Here is a tiny trained network, its code and every weight. The questions are about switching its units off for an input and a class, where a switched-off unit gives its printed mean instead of its output.

import numpy as np


def w(rows, s, z=0):
    codes = np.array(rows[::2]) - 128.0
    scale = np.full(codes.shape[1], s)
    scale[-1] = z or s
    return codes * scale


def norm(h):
    return h / np.sqrt((h * h).mean(-1, keepdims=True) + 1e-5)


def f(y):
    return np.maximum(y, 0)


def log_softmax(a):
    a = a - a.max(-1, keepdims=True)
    return a - np.log(np.exp(a).sum(-1, keepdims=True))


def net(x, mask):
    res = np.array(x, float).reshape(1, 8) / 4 @ E
    u = 0
    for l in range(2):
        y = f(norm(res) @ A[l][:, :-1].T + A[l][:, -1])
        res = res + np.where(mask[u : u + 14], y, B[l][:, -1]) @ B[l][:, :-1]
        u += 14
    return log_softmax(norm(res)[-1] @ U[:, :-1].T + U[:, -1])


A, B = {}, {}
E = w([
[127,128,128,130,129],'x0',
[155,127,254,126,166],'x1',
[127,122,127,126,131],'x2',
[128,129,127,127,128],'x3',
[227,88,86,128,88],'x4',
[75,66,186,95,52],'x5',
[129,126,127,130,129],'x6',
[128,130,128,126,127],'x7',
],0.012)
A[0] = w([
[138,127,114,130,111,65],'L0N1',
[179,132,217,128,167,186],'L0N2',
[163,101,138,108,52,59],'L0N3',
[138,135,103,115,158,135],'L0N4',
[68,108,152,106,84,99],'L0N5',
[71,111,150,107,94,108],'L0N6',
[171,68,143,124,59,59],'L0N7',
[123,105,157,107,100,83],'L0N8',
[248,123,102,115,132,86],'L0N9',
[186,84,196,119,152,3],'L0N10',
[171,134,216,124,210,132],'L0N11',
[116,199,108,116,196,128],'L0N12',
[83,133,118,106,157,129],'L0N13',
[153,114,138,113,80,68],'L0N14',
],0.019,0.0054)
B[0] = w([
[142,137,108,118,169,139],'L0N1',
[159,187,214,50,21,249],'L0N2',
[126,107,53,61,156,185],'L0N3',
[122,154,102,172,113,168],'L0N4',
[209,125,164,187,161,198],'L0N5',
[204,175,131,171,160,191],'L0N6',
[36,96,116,78,102,199],'L0N7',
[98,113,122,162,76,166],'L0N8',
[213,154,175,203,161,242],'L0N9',
[128,125,124,194,2,192],'L0N10',
[142,109,142,19,236,249],'L0N11',
[7,91,116,124,106,211],'L0N12',
[106,127,99,179,97,169],'L0N13',
[76,104,123,105,115,161],'L0N14',
],0.026,0.011)
A[1] = w([
[175,144,96,167,216,130],'L1N1',
[65,115,166,70,80,80],'L1N2',
[125,195,164,99,108,138],'L1N3',
[207,119,138,90,132,91],'L1N4',
[156,137,130,163,107,162],'L1N5',
[99,151,142,96,126,80],'L1N6',
[139,105,120,208,118,157],'L1N7',
[68,108,121,131,107,90],'L1N8',
[115,98,91,28,97,133],'L1N9',
[188,158,190,77,83,66],'L1N10',
[95,123,142,73,94,3],'L1N11',
[6,55,94,132,145,71],'L1N12',
[93,95,85,36,177,83],'L1N13',
[116,130,128,121,126,77],'L1N14',
],0.022,0.0031)
B[1] = w([
[117,101,146,103,1,215],'L1N1',
[163,115,43,144,73,220],'L1N2',
[185,69,144,168,197,197],'L1N3',
[61,175,120,169,149,201],'L1N4',
[88,132,93,90,126,182],'L1N5',
[156,95,89,156,144,160],'L1N6',
[131,90,66,88,145,206],'L1N7',
[104,154,149,150,134,174],'L1N8',
[157,75,78,90,159,221],'L1N9',
[31,186,139,187,155,251],'L1N10',
[169,89,99,128,93,185],'L1N11',
[129,201,218,165,130,225],'L1N12',
[158,111,153,84,206,191],'L1N13',
[126,126,117,137,131,134],'L1N14',
],0.032,0.014)
U = w([
[72,216,173,199,168,255],'0',
[127,94,39,125,44,13],'1',
[182,82,102,54,252,103],'2',
],0.014,0.0009)

Each question gives the input, the list of numbers given to net, and the class t.
The units are the neurons (one row each of A and B). Each row of codes is followed by its name. A weight is (code - 128) times the scale printed after its matrix; where a second scale follows, it is the last column's (A, B and U).
mask holds one flag per neuron, layer by layer. A switched-off neuron (its flag False) gives its mean, the last column of its row in B, instead of its output. The means were averaged over made-up inputs and are rounded, as every weight is.
A unit's drop is (log p(t) with every unit on - log p(t) with that unit switched off) / (log p(t) with every unit on - log p(t) with every unit switched off).
The circuit of an input: a set's keep is (log p(t) with only the set's units on - log p(t) with every unit switched off) / (log p(t) with every unit on - log p(t) with every unit switched off). Starting from the 12 units with the biggest drops (on a tie, the unit counted first), units are removed one at a time, each time the one whose removal leaves the highest keep (on an exact tie, the one counted first), for as long as the keep stays at least 0.8.
circuit, biggest first: the units of the circuit, biggest drop first
most important unit: the unit with the biggest drop
k most important neurons of layer l: the k neurons of layer l with the biggest drops, biggest first
drop when u is switched off: that unit's drop, to one decimal
input [6,4,-7,-7,-7,-6,4,-4], class 2: most important unit	L0N11
input [-3,-1,-8,6,2,-6,8,-8], class 1: circuit, biggest first	L0N2, L1N1
input [-7,-1,-4,2,7,8,-3,4], class 2: circuit, biggest first	L0N3, L1N13
input [1,-7,5,7,-2,0,8,-3], class 0: 2 most important neurons of layer 0	L0N9, L0N2
input [-1,0,-6,-6,-4,4,-1,-2], class 1: 2 most important neurons of layer 0	L0N2, L0N11
input [-5,5,3,-3,4,1,-6,5], class 1: 3 most important neurons of layer 0	L0N10, L0N7, L0N2
input [-2,8,3,7,1,6,-5,-5], class 1: 4 most important neurons of layer 1	L1N2, L1N12, L1N11, L1N9
input [5,7,5,4,5,1,2,4], class 1: 3 most important neurons of layer 0	L0N10, L0N7, L0N5
input [3,-3,0,-5,-6,1,-8,-4], class 1: 3 most important neurons of layer 0	L0N6, L0N2, L0N5
input [8,-6,-4,1,5,1,-1,4], class 2: 3 most important neurons of layer 0	L0N5, L0N7, L0N6
input [-5,-6,-4,-2,4,1,-8,2], class 2: 2 most important neurons of layer 0	L0N5, L0N6
input [7,-2,-4,-6,1,4,-3,-1], class 2: 3 most important neurons of layer 0	L0N7, L0N9, L0N3
input [4,-5,-3,-8,1,1,1,7], class 2: 3 most important neurons of layer 0	L0N9, L0N2, L0N12
input [3,2,-6,3,-4,-5,8,-5], class 2: circuit, biggest first	L0N11
input [1,4,1,3,2,1,5,4], class 1: 2 most important neurons of layer 0	L0N10, L0N2
input [-7,-4,7,5,-7,6,7,1], class 1: drop when L1N1 is switched off	0.1
input [-6,-3,1,7,7,8,7,-5], class 2: drop when L0N3 is switched off	0.3
input [2,1,-8,4,-3,-6,8,-8], class 2: drop when L0N11 is switched off	0.3
